Here is a tiny trained network, its code and every weight. The questions are about switching its units off for an input and a class, where a switched-off unit gives its printed mean instead of its output.

import numpy as np


def w(rows, s, z=0):
    codes = np.array(rows[::2]) - 128.0
    scale = np.full(codes.shape[1], s)
    scale[-1] = z or s
    return codes * scale


def f(y):
    return np.maximum(y, 0)


def log_softmax(a):
    a = a - a.max(-1, keepdims=True)
    return a - np.log(np.exp(a).sum(-1, keepdims=True))


def net(x, mask):
    res = np.array(x, float).reshape(1, 4) / 4 @ E
    y = f(res @ A[0][:, :-1].T + A[0][:, -1])
    res = res + np.where(mask, y, B[0][:, -1]) @ B[0][:, :-1]
    return log_softmax(res[-1] @ U[:, :-1].T + U[:, -1])


A, B = {}, {}
E = w([
[115,175,157,190,175,28,204,135],'x0',
[109,142,13,81,144,133,156,113],'x1',
[147,139,108,90,79,111,167,9],'x2',
[172,115,142,136,106,114,84,78],'x3',
],0.015)
A[0] = w([
[167,107,166,134,110,175,74,114,189],'N0',
[103,92,177,130,113,217,91,130,133],'N1',
[148,156,166,113,124,95,160,56,110],'N2',
[128,110,110,50,74,153,113,36,161],'N3',
[102,191,158,156,130,101,145,146,125],'N4',
[84,153,41,89,111,188,142,138,255],'N5',
[98,127,159,172,191,108,153,176,245],'N6',
[166,106,155,115,145,149,77,157,57],'N7',
[102,179,134,197,186,3,211,147,186],'N8',
[131,203,118,150,140,93,125,124,88],'N9',
[125,155,107,61,75,143,119,128,73],'N10',
[109,83,144,144,103,135,95,163,76],'N11',
[69,140,126,182,232,123,145,180,108],'N12',
[150,105,116,27,108,113,118,58,142],'N13',
],0.012,0.0029)
B[0] = w([
[112,53,205,185,70,99,96,173,182],'N0',
[110,108,126,108,103,153,62,170,184],'N1',
[216,105,134,197,80,120,172,58,180],'N2',
[114,88,99,76,9,124,167,133,215],'N3',
[132,143,180,99,174,108,150,114,175],'N4',
[143,142,51,88,108,170,116,128,200],'N5',
[102,83,167,107,200,105,79,138,206],'N6',
[164,93,142,141,132,126,100,204,165],'N7',
[85,169,121,141,200,32,175,99,252],'N8',
[113,154,162,152,152,84,159,117,160],'N9',
[85,136,124,52,115,112,125,183,167],'N10',
[158,102,124,136,155,121,87,158,161],'N11',
[58,32,108,62,233,162,125,122,206],'N12',
[53,119,144,99,2,69,209,108,198],'N13',
],0.0097,0.023)
U = w([
[158,134,86,148,119,124,65,144,97],'0',
[127,166,59,81,207,186,70,148,199],'1',
[186,228,140,225,154,56,158,62,115],'2',
[146,110,175,170,139,138,23,195,186],'3',
[229,130,161,224,114,166,175,85,68],'4',
[87,141,124,53,92,112,151,118,7],'5',
[75,145,155,117,253,73,150,117,166],'6',
],0.012,0.002)

Each question gives the input, the list of numbers given to net, and the class t.
The units are the neurons (one row each of A and B). Each row of codes is followed by its name. A weight is (code - 128) times the scale printed after its matrix; where a second scale follows, it is the last column's (A, B and U).
mask holds one flag per neuron, in row order. A switched-off neuron (its flag False) gives its mean, the last column of its row in B, instead of its output. The means were averaged over made-up inputs and are rounded, as every weight is.
A unit's drop is (log p(t) with every unit on - log p(t) with that unit switched off) / (log p(t) with every unit on - log p(t) with every unit switched off).
The circuit of an input: a set's keep is (log p(t) with only the set's units on - log p(t) with every unit switched off) / (log p(t) with every unit on - log p(t) with every unit switched off). Starting from the 12 units with the biggest drops (on a tie, the unit counted first), units are removed one at a time, each time the one whose removal leaves the highest keep (on an exact tie, the one counted first), for as long as the keep stays at least 0.8.
units of the circuit, in order: the units of the circuit, biggest drop first
top k neurons: the k neurons with the biggest drops, biggest first
drop when u is switched off: that unit's drop, to one decimal
input [-7,2,-3,6], class 3: units of the circuit, in order -> (N0)
input [1,-3,0,4], class 3: units of the circuit, in order -> (N8 N13)
input [-7,4,-4,0], class 3: units of the circuit, in order -> (N8 N7)
input [-3,7,-2,-4], class 1: units of the circuit, in order -> (N5 N13)
input [0,6,-7,-5], class 1: top 3 neurons -> (N5 N13 N8)
input [1,6,0,-5], class 1: top 2 neurons -> (N5 N13)
input [0,-8,-6,-4], class 3: top 4 neurons -> (N1 N7 N8 N11)
input [-2,-2,-5,-7], class 1: top 3 neurons -> (N8 N12 N0)
input [4,-2,7,-7], class 2: top 2 neurons -> (N2 N12)
input [-5,4,-4,0], class 1: top 3 neurons -> (N5 N13 N2)
input [3,-1,6,-6], class 2: drop when N12 is switched off -> 0.1
